Below is a small trained network, with its code and all its weights. Each question gives an input and a target symbol and asks what happens when units are switched off, that is, made to give their printed mean instead of their output.

import numpy as np


def w(rows, s, z=0):
    codes = np.array(rows[::2]) - 128.0
    scale = np.full(codes.shape[1], s)
    scale[-1] = z or s
    return codes * scale


def norm(h):
    return h / np.sqrt((h * h).mean(-1, keepdims=True) + 1e-5)


def softmax(a):
    e = np.exp(a - a.max(-1, keepdims=True))
    return e / e.sum(-1, keepdims=True)


def log_softmax(a):
    a = a - a.max(-1, keepdims=True)
    return a - np.log(np.exp(a).sum(-1, keepdims=True))


def net(x, mask):
    ids = ['ΓΘΠΨαβδεζηλμξστω'.index(c) for c in x.split()]
    T = len(ids)
    res = E[ids] + P[:T]
    u = 0
    for l in range(2):
        r = norm(res)
        for j in range(3):
            rows = slice(2 * j, 2 * j + 2)
            q, k, v = (r @ M[l][rows].T for M in (Q, K, V))
            z = softmax(np.where(np.tri(T) > 0, q @ k.T / 2**0.5, -1e9)) @ v
            o = O[l][rows]
            res = res + np.where(mask[u + j], z, o[:, -1]) @ o[:, :-1]
        u += 3
    return log_softmax(norm(res)[-1] @ U[:, :-1].T + U[:, -1])


Q, K, V, O = {}, {}, {}, {}
E = w([
[87,173,108,118,84,104,102,181,98,84,209,126],'Γ',
[172,117,85,76,177,131,147,75,204,126,138,96],'Θ',
[182,97,92,116,65,120,111,150,164,84,83,132],'Π',
[136,115,153,132,112,118,104,111,147,109,121,111],'Ψ',
[105,126,67,130,200,83,70,155,99,75,100,172],'α',
[182,130,133,126,160,88,119,109,187,128,110,165],'β',
[177,97,127,160,107,79,85,124,103,163,125,156],'δ',
[126,141,145,133,80,39,124,145,157,147,154,119],'ε',
[133,53,182,47,181,113,137,207,133,98,165,92],'ζ',
[143,120,97,180,116,126,128,143,154,155,173,112],'η',
[112,189,101,109,127,199,61,96,170,142,182,169],'λ',
[161,180,154,123,119,91,150,148,199,85,144,147],'μ',
[134,123,147,165,97,120,88,125,157,124,102,182],'ξ',
[149,139,136,114,83,124,124,146,134,139,114,151],'σ',
[161,36,173,161,137,138,154,139,112,106,180,202],'τ',
[188,115,1,125,70,70,123,60,103,40,161,157],'ω',
],0.022)
P = w([
[219,229,207,138,128,117,100,79,72,144,86,106],'0',
[151,128,118,158,109,49,119,220,192,203,79,177],'1',
[148,95,146,111,103,96,27,94,181,58,204,128],'2',
[134,132,113,135,141,79,130,230,199,186,101,183],'3',
[113,74,134,122,113,102,32,93,174,64,220,123],'4',
[110,132,88,148,138,104,148,239,189,200,103,171],'5',
[93,52,107,123,133,134,50,89,177,59,249,110],'6',
[90,112,65,126,173,149,161,225,165,146,96,170],'7',
[103,66,149,114,115,87,8,85,170,33,227,145],'8',
],0.011)
Q[0] = w([
[148,162,151,161,129,90,135,170,158,170,2,86],'L0H0',
[103,104,91,133,140,100,116,178,183,142,112,147],'L0H0',
[107,139,85,131,134,126,106,117,138,217,82,91],'L0H1',
[92,143,104,143,104,144,103,137,108,210,40,154],'L0H1',
[141,127,121,113,113,95,108,205,202,165,118,192],'L0H2',
[158,116,155,127,102,96,90,48,130,65,149,101],'L0H2',
],0.039)
K[0] = w([
[19,35,46,111,158,153,117,165,183,124,215,169],'L0H0',
[96,128,87,146,192,193,195,114,75,141,136,91],'L0H0',
[57,111,63,124,134,116,136,149,211,164,143,176],'L0H1',
[120,127,81,116,114,84,78,197,252,140,162,178],'L0H1',
[84,107,54,130,181,189,196,121,79,139,181,104],'L0H2',
[214,198,201,161,133,107,117,95,86,149,100,78],'L0H2',
],0.029)
V[0] = w([
[140,123,126,171,99,112,208,123,196,88,170,148],'L0H0',
[119,165,222,73,95,210,203,65,80,179,93,72],'L0H0',
[157,168,83,107,109,144,138,253,162,185,122,209],'L0H1',
[99,174,108,176,125,102,159,77,193,129,109,129],'L0H1',
[136,155,61,84,124,91,174,37,139,137,110,148],'L0H2',
[134,137,104,112,59,103,172,115,93,95,155,243],'L0H2',
],0.026)
O[0] = w([
[198,122,119,133,6,177,86,162,160,150,127,135,157],'L0H0',
[203,236,187,119,194,138,168,84,169,45,173,172,15],'L0H0',
[18,194,54,146,110,190,134,66,192,153,110,209,255],'L0H1',
[101,111,118,109,180,81,111,164,129,76,75,170,198],'L0H1',
[168,130,121,38,139,125,110,68,123,206,178,119,99],'L0H2',
[83,123,136,21,85,114,204,54,88,98,150,186,110],'L0H2',
],0.011,0.023)
Q[1] = w([
[169,124,61,106,195,114,31,118,186,154,122,97],'L1H0',
[128,230,161,88,136,181,219,227,73,241,33,138],'L1H0',
[60,80,247,164,162,172,66,145,149,134,194,107],'L1H1',
[139,59,139,127,67,147,37,67,159,22,248,164],'L1H1',
[105,131,131,126,105,103,182,208,117,148,113,69],'L1H2',
[91,143,83,131,103,77,9,107,121,4,243,40],'L1H2',
],0.026)
K[1] = w([
[146,137,108,129,106,123,109,53,199,124,52,76],'L1H0',
[81,89,59,156,124,172,126,172,214,109,251,158],'L1H0',
[128,124,234,127,129,117,106,119,109,172,93,91],'L1H1',
[196,241,177,117,159,132,143,114,49,142,113,145],'L1H1',
[126,70,107,138,139,121,138,145,154,137,118,83],'L1H2',
[202,173,240,138,164,62,90,77,60,156,128,98],'L1H2',
],0.033)
V[1] = w([
[80,114,161,75,166,40,108,219,89,116,151,158],'L1H0',
[194,9,148,139,194,146,140,51,126,149,41,183],'L1H0',
[164,161,2,208,147,92,105,142,100,57,158,152],'L1H1',
[92,242,202,87,145,230,67,107,53,95,138,61],'L1H1',
[169,82,149,73,161,180,105,108,242,108,96,159],'L1H2',
[55,182,48,91,56,150,121,127,146,69,104,115],'L1H2',
],0.029)
O[1] = w([
[111,134,168,163,89,148,172,180,52,187,127,220,146],'L1H0',
[208,29,227,167,157,121,153,51,237,74,160,59,99],'L1H0',
[211,48,78,99,95,36,188,33,94,102,132,158,249],'L1H1',
[96,10,86,133,98,148,117,200,173,208,110,101,15],'L1H1',
[27,148,163,152,88,68,149,157,82,156,126,115,129],'L1H2',
[227,66,215,145,178,101,152,164,145,116,208,68,214],'L1H2',
],0.012,0.017)
U = w([
[75,188,108,112,93,162,185,176,65,106,128,173,118],'Γ',
[194,165,149,129,183,137,128,128,168,183,155,17,253],'Θ',
[117,142,127,64,70,205,163,147,158,29,137,69,162],'Π',
[143,97,160,44,95,154,65,93,97,136,178,103,133],'Ψ',
[32,39,80,67,213,79,147,155,110,154,92,75,74],'α',
[153,138,160,78,156,89,37,115,178,185,90,139,106],'β',
[130,86,141,179,190,165,96,76,52,147,177,108,137],'δ',
[127,153,146,108,65,27,103,198,151,107,222,121,25],'ε',
[123,149,137,178,223,114,132,219,160,36,58,120,157],'ζ',
[158,134,70,236,82,145,110,192,173,151,105,68,148],'η',
[98,204,90,92,218,137,158,125,175,73,213,136,165],'λ',
[224,102,96,70,149,150,127,224,153,163,153,148,148],'μ',
[37,117,194,141,86,113,125,71,145,77,96,106,67],'ξ',
[143,100,117,84,145,220,159,86,178,114,76,171,107],'σ',
[156,59,166,178,84,144,254,164,155,78,164,137,107],'τ',
[177,110,60,46,76,90,156,46,97,111,129,131,121],'ω',
],0.0078,0.0057)

Each question gives the input, a string of symbols that net reads in full, and the target symbol t.
The units are the heads (2 rows each of Q, K, V and O). Each row of codes is followed by its name. A weight is (code - 128) times the scale printed after its matrix; where a second scale follows, it is the last column's (O and U).
mask holds one flag per head, layer by layer. A switched-off head (its flag False) gives its mean, the last column of its rows in O, instead of its output. The means were averaged over made-up inputs and are rounded, as every weight is.
A unit's drop is (log p(t) with every unit on - log p(t) with that unit switched off) / (log p(t) with every unit on - log p(t) with every unit switched off).
The circuit of an input: a set's keep is (log p(t) with only the set's units on - log p(t) with every unit switched off) / (log p(t) with every unit on - log p(t) with every unit switched off). Starting from all 6 units, units are removed one at a time, each time the one whose removal leaves the highest keep (on an exact tie, the one counted first), for as long as the keep stays at least 0.8.
circuit, biggest first: the units of the circuit, biggest drop first
unit that matters most: the unit with the biggest drop
which heads matter: for each layer, one digit per head in row order, 1 if its drop is at least 0.15 and else 0, layers parted by /
input ζ η η η σ η ω, target η: which heads matter : 011 / 010
input ε δ δ η ζ τ λ, target Γ: unit that matters most : L0H1
input Π τ η β, target η: circuit, biggest first : (L0H0, L0H2)
input ξ β β ζ Γ, target τ: circuit, biggest first : (L1H0, L0H1)
input ε Θ η λ η ε η Γ ξ, target Γ: which heads matter : 110 / 101
input μ β ζ Θ β η μ η η, target ε: circuit, biggest first : (L1H2, L0H0, L0H1)
input ω ξ η α σ ξ λ δ, target λ: which heads matter : 010 / 011
input ε η α, target Γ: circuit, biggest first : (L0H1, L0H0, L1H0, L1H2)
input ε ε μ η β ξ, target η: circuit, biggest first : (L0H0, L1H2, L1H1)
input ε ξ η μ Ψ ξ ε δ ε, target Γ: circuit, biggest first : (L0H1, L1H0, L1H2, L0H0)
input ω σ λ, target Ψ: circuit, biggest first : (L0H2, L1H1, L0H1)
input μ ξ α ε Ψ λ ε, target ε: which heads matter : 100 / 001
input λ ε η ω β, target α: which heads matter : 110 / 011
input σ δ Ψ ξ η, target λ: which heads matter : 100 / 000
input η μ ε Γ, target Γ: circuit, biggest first : (L0H2, L1H0)
input Γ α η η η, target μ: which heads matter : 010 / 111
input ξ λ η Π Π ω η η ε, target τ: unit that matters most : L1H0
input η δ β η λ λ, target λ: which heads matter : 010 / 101
input β ξ λ β, target λ: which heads matter : 000 / 011
input η Γ η β η η τ Θ ζ, target ω: circuit, biggest first : (L1H1, L0H0)
input μ α Π Ψ ε η η Π, target η: which heads matter : 111 / 001
input η λ η σ η Γ Ψ ε, target Γ: which heads matter : 011 / 110
input Θ ω η ζ η, target β: unit that matters most : L0H2
input λ ε η, target α: circuit, biggest first : (L1H1, L0H0, L1H2, L0H1)
input η α α δ ε μ, target α: which heads matter : 101 / 000
